Here is a tiny trained network, its code and every weight. The questions are about switching its units off for an input and a class, where a switched-off unit gives its printed mean instead of its output.

import numpy as np


def w(rows, s, z=0):
    codes = np.array(rows[::2]) - 128.0
    scale = np.full(codes.shape[1], s)
    scale[-1] = z or s
    return codes * scale


def f(y):
    return np.maximum(y, 0)


def log_softmax(a):
    a = a - a.max(-1, keepdims=True)
    return a - np.log(np.exp(a).sum(-1, keepdims=True))


def net(x, mask):
    res = np.array(x, float).reshape(1, 8) / 4 @ E
    y = f(res @ A[0][:, :-1].T + A[0][:, -1])
    res = res + np.where(mask, y, B[0][:, -1]) @ B[0][:, :-1]
    return log_softmax(res[-1] @ U[:, :-1].T + U[:, -1])


A, B = {}, {}
E = w([
[72,230,150,145,134,111,105,121,146],'x0',
[119,124,208,185,234,192,1,162,18],'x1',
[186,107,201,125,151,170,113,105,115],'x2',
[103,141,159,74,48,186,76,98,130],'x3',
[38,120,168,101,133,106,108,178,91],'x4',
[81,34,119,160,137,122,207,151,146],'x5',
[88,94,93,165,135,156,66,65,95],'x6',
[92,90,189,158,108,95,93,90,187],'x7',
],0.0089)
A[0] = w([
[107,66,113,121,82,82,127,138,119,253],'neuron 0',
[127,120,158,192,207,132,89,98,99,66],'neuron 1',
[146,110,133,146,114,130,96,56,95,163],'neuron 2',
[138,127,152,133,100,173,92,73,141,188],'neuron 3',
[112,154,194,139,175,129,86,199,91,32],'neuron 4',
[223,100,165,144,143,89,154,191,164,153],'neuron 5',
[76,97,124,167,181,145,124,101,126,137],'neuron 6',
[107,160,153,80,133,126,119,254,81,160],'neuron 7',
],0.011,0.0047)
B[0] = w([
[198,154,94,50,166,44,218,140,145,235],'neuron 0',
[188,180,62,137,80,41,129,129,140,254],'neuron 1',
[148,92,61,77,218,166,164,21,166,190],'neuron 2',
[152,19,124,49,144,83,207,86,70,201],'neuron 3',
[67,141,191,150,69,181,128,119,159,252],'neuron 4',
[110,1,70,138,156,132,162,161,33,239],'neuron 5',
[113,116,125,43,102,142,151,87,160,213],'neuron 6',
[63,77,177,149,173,149,96,110,86,246],'neuron 7',
],0.0086,0.0094)
U = w([
[166,133,88,88,67,44,167,111,249,166],'0',
[151,86,147,75,161,123,139,129,49,198],'1',
[114,141,206,175,83,167,75,140,141,2],'2',
],0.012,0.0049)

Each question gives the input, the list of numbers given to net, and the class t.
The units are the neurons (one row each of A and B). Each row of codes is followed by its name. A weight is (code - 128) times the scale printed after its matrix; where a second scale follows, it is the last column's (A, B and U).
mask holds one flag per neuron, in row order. A switched-off neuron (its flag False) gives its mean, the last column of its row in B, instead of its output. The means were averaged over made-up inputs and are rounded, as every weight is.
A unit's drop is (log p(t) with every unit on - log p(t) with that unit switched off) / (log p(t) with every unit on - log p(t) with every unit switched off).
The circuit of an input: a set's keep is (log p(t) with only the set's units on - log p(t) with every unit switched off) / (log p(t) with every unit on - log p(t) with every unit switched off). Starting from all 8 units, units are removed one at a time, each time the one whose removal leaves the highest keep (on an exact tie, the one counted first), for as long as the keep stays at least 0.8.
circuit, biggest first: the units of the circuit, biggest drop first
unit that matters most: the unit with the biggest drop
top k neurons: the k neurons with the biggest drops, biggest first
drop when u is switched off: that unit's drop, to one decimal
input [-3,8,-5,-7,-8,-8,0,7], class 0: unit that matters most -> neuron 1
input [8,2,-1,1,2,8,1,-3], class 2: circuit, biggest first -> (neuron 5; neuron 3; neuron 0)
input [-1,-3,5,4,-2,-4,-5,5], class 1: circuit, biggest first -> (neuron 1; neuron 3)
input [-8,1,7,8,2,7,6,7], class 0: circuit, biggest first -> (neuron 5; neuron 0)
input [3,-6,6,-5,1,-6,-2,-5], class 1: circuit, biggest first -> (neuron 1; neuron 5)
input [2,6,0,-1,-1,-5,-5,4], class 2: top 2 neurons -> (neuron 4; neuron 0)
input [-2,-5,6,-6,-8,8,3,5], class 1: top 3 neurons -> (neuron 5; neuron 1; neuron 4)
input [-7,-3,3,-2,-6,-7,7,4], class 1: top 2 neurons -> (neuron 3; neuron 1)
input [6,-4,7,-7,7,-4,-3,3], class 1: top 2 neurons -> (neuron 5; neuron 1)
input [-6,7,-5,-8,3,-5,1,5], class 0: top 2 neurons -> (neuron 1; neuron 6)
input [1,-1,2,2,-5,5,-6,4], class 1: top 2 neurons -> (neuron 5; neuron 1)
input [6,7,-5,2,0,0,-3,-1], class 2: drop when neuron 2 is switched off -> 0.0
input [4,8,6,-8,-5,4,8,6], class 0: drop when neuron 1 is switched off -> 0.4
input [5,7,-4,8,-1,-3,-3,-6], class 2: unit that matters most -> neuron 4
input [2,1,7,-4,0,1,8,3], class 0: drop when neuron 1 is switched off -> 0.3
input [-5,8,1,4,0,-8,-8,-8], class 2: drop when neuron 0 is switched off -> 0.2
